Below is a small trained network, with its code and all its weights. Each question gives an input and a class and asks what happens when units are switched off, that is, made to give their printed mean instead of their output.

import numpy as np


def w(rows, s, z=0):
    codes = np.array(rows[::2]) - 128.0
    scale = np.full(codes.shape[1], s)
    scale[-1] = z or s
    return codes * scale


def f(y):
    return np.maximum(y, 0)


def log_softmax(a):
    a = a - a.max(-1, keepdims=True)
    return a - np.log(np.exp(a).sum(-1, keepdims=True))


def net(x, mask):
    res = np.array(x, float).reshape(1, 6) / 4 @ E
    y = f(res @ A[0][:, :-1].T + A[0][:, -1])
    res = res + np.where(mask, y, B[0][:, -1]) @ B[0][:, :-1]
    return log_softmax(res[-1] @ U[:, :-1].T + U[:, -1])


A, B = {}, {}
E = w([
[130,130,125,130,128,133,128,126],'x0',
[196,45,20,137,143,41,226,157],'x1',
[20,115,56,75,39,196,219,101],'x2',
[101,208,101,210,1,52,55,135],'x3',
[125,129,124,127,129,134,119,129],'x4',
[122,224,25,52,199,66,72,33],'x5',
],0.006)
A[0] = w([
[20,121,53,62,41,198,182,84,48],'neuron 0',
[122,205,108,201,20,77,94,113,36],'neuron 1',
[102,194,72,69,174,95,62,55,2],'neuron 2',
[188,82,16,179,76,81,134,149,167],'neuron 3',
[230,110,195,131,231,123,68,146,39],'neuron 4',
[87,171,48,53,163,118,115,71,87],'neuron 5',
[143,94,179,45,212,186,149,122,33],'neuron 6',
[44,119,86,25,129,190,200,111,53],'neuron 7',
[116,203,71,44,177,48,83,13,19],'neuron 8',
[52,193,229,141,113,242,24,62,197],'neuron 9',
[68,173,55,25,170,100,110,67,78],'neuron 10',
[138,17,237,225,22,239,180,214,122],'neuron 11',
[248,149,183,202,231,69,32,147,26],'neuron 12',
[148,88,167,52,254,228,163,115,36],'neuron 13',
[88,209,200,115,119,212,63,57,81],'neuron 14',
[151,81,134,58,241,187,198,113,97],'neuron 15',
],0.0053,0.0034)
B[0] = w([
[233,206,65,62,45,251,140,182,203],'neuron 0',
[39,155,82,230,42,31,17,105,183],'neuron 1',
[74,141,238,73,158,37,178,205,180],'neuron 2',
[133,63,57,195,179,120,179,25,207],'neuron 3',
[182,225,53,79,4,249,106,198,193],'neuron 4',
[112,132,217,72,152,93,162,189,191],'neuron 5',
[34,161,75,232,33,40,43,126,173],'neuron 6',
[172,206,56,130,39,221,66,180,188],'neuron 7',
[49,114,253,47,183,57,194,163,205],'neuron 8',
[225,12,30,152,196,83,221,36,253],'neuron 9',
[100,129,238,77,154,67,177,158,199],'neuron 10',
[63,123,245,31,205,30,164,222,232],'neuron 11',
[217,211,89,50,30,242,190,207,223],'neuron 12',
[4,156,59,235,57,27,34,114,194],'neuron 13',
[182,53,54,132,144,120,205,14,199],'neuron 14',
[23,107,67,230,88,40,49,63,200],'neuron 15',
],0.0053,0.0068)
U = w([
[64,134,243,52,192,62,143,218,34],'0',
[32,172,73,229,37,58,3,94,2],'1',
[215,230,62,49,32,238,128,191,42],'2',
[141,101,101,128,162,115,141,106,243],'3',
[199,22,38,146,223,111,203,31,101],'4',
[114,129,122,128,148,128,109,121,239],'5',
],0.0063,0.0046)

Each question gives the input, the list of numbers given to net, and the class t.
The units are the neurons (one row each of A and B). Each row of codes is followed by its name. A weight is (code - 128) times the scale printed after its matrix; where a second scale follows, it is the last column's (A, B and U).
mask holds one flag per neuron, in row order. A switched-off neuron (its flag False) gives its mean, the last column of its row in B, instead of its output. The means were averaged over made-up inputs and are rounded, as every weight is.
A unit's drop is (log p(t) with every unit on - log p(t) with that unit switched off) / (log p(t) with every unit on - log p(t) with every unit switched off).
The circuit of an input: a set's keep is (log p(t) with only the set's units on - log p(t) with every unit switched off) / (log p(t) with every unit on - log p(t) with every unit switched off). Starting from the 12 units with the biggest drops (on a tie, the unit counted first), units are removed one at a time, each time the one whose removal leaves the highest keep (on an exact tie, the one counted first), for as long as the keep stays at least 0.8.
circuit, biggest first: the units of the circuit, biggest drop first
top k neurons: the k neurons with the biggest drops, biggest first
drop when u is switched off: that unit's drop, to one decimal
input [1,-1,-6,5,-3,-5], class 2: circuit, biggest first -> [neuron 12]
input [7,-4,3,-8,-3,7], class 1: top 3 neurons -> [neuron 13; neuron 15; neuron 6]
input [-3,-4,-2,-8,-4,-7], class 1: circuit, biggest first -> [neuron 13; neuron 6]
input [-1,2,8,0,-6,3], class 2: top 2 neurons -> [neuron 0; neuron 7]
input [6,-1,5,-8,-1,-5], class 1: circuit, biggest first -> [neuron 13; neuron 15]
input [-5,6,-8,-7,-5,6], class 2: top 2 neurons -> [neuron 12; neuron 4]
input [1,-6,-4,3,5,7], class 0: top 2 neurons -> [neuron 8; neuron 2]
input [1,0,-5,4,1,-2], class 2: circuit, biggest first -> [neuron 12; neuron 15]
input [6,-3,8,-7,4,8], class 0: top 3 neurons -> [neuron 10; neuron 8; neuron 5]
input [-7,5,4,-7,1,1], class 1: circuit, biggest first -> [neuron 15; neuron 13; neuron 6]
input [-7,8,0,6,-4,-8], class 0: top 3 neurons -> [neuron 11; neuron 9; neuron 14]
input [-5,-7,0,-6,7,6], class 4: top 3 neurons -> [neuron 9; neuron 14; neuron 11]
input [-2,-7,-8,5,1,5], class 2: top 2 neurons -> [neuron 12; neuron 4]
input [1,-5,-2,-3,2,6], class 0: top 2 neurons -> [neuron 8; neuron 2]
input [5,-8,-3,-1,-1,-4], class 4: circuit, biggest first -> [neuron 9]
input [4,-5,3,3,-3,-3], class 4: circuit, biggest first -> [neuron 9; neuron 14]
input [-6,4,-6,4,-5,3], class 2: top 2 neurons -> [neuron 12; neuron 9]
input [0,-3,7,5,4,-7], class 0: top 3 neurons -> [neuron 11; neuron 12; neuron 4]
input [-2,5,-5,7,-4,-7], class 0: top 2 neurons -> [neuron 11; neuron 9]
input [-8,-7,6,-3,-3,8], class 0: circuit, biggest first -> [neuron 8]
input [-6,-8,-2,-8,8,-5], class 1: circuit, biggest first -> [neuron 13; neuron 6]
input [-6,-7,5,-4,0,-2], class 4: drop when neuron 14 is switched off -> 0.3
input [-2,-7,-4,-8,3,4], class 1: drop when neuron 13 is switched off -> 0.6
input [-2,-1,2,-3,-2,7], class 0: drop when neuron 8 is switched off -> 0.1
input [-6,-4,-4,-8,2,-3], class 1: drop when neuron 10 is switched off -> 0.0
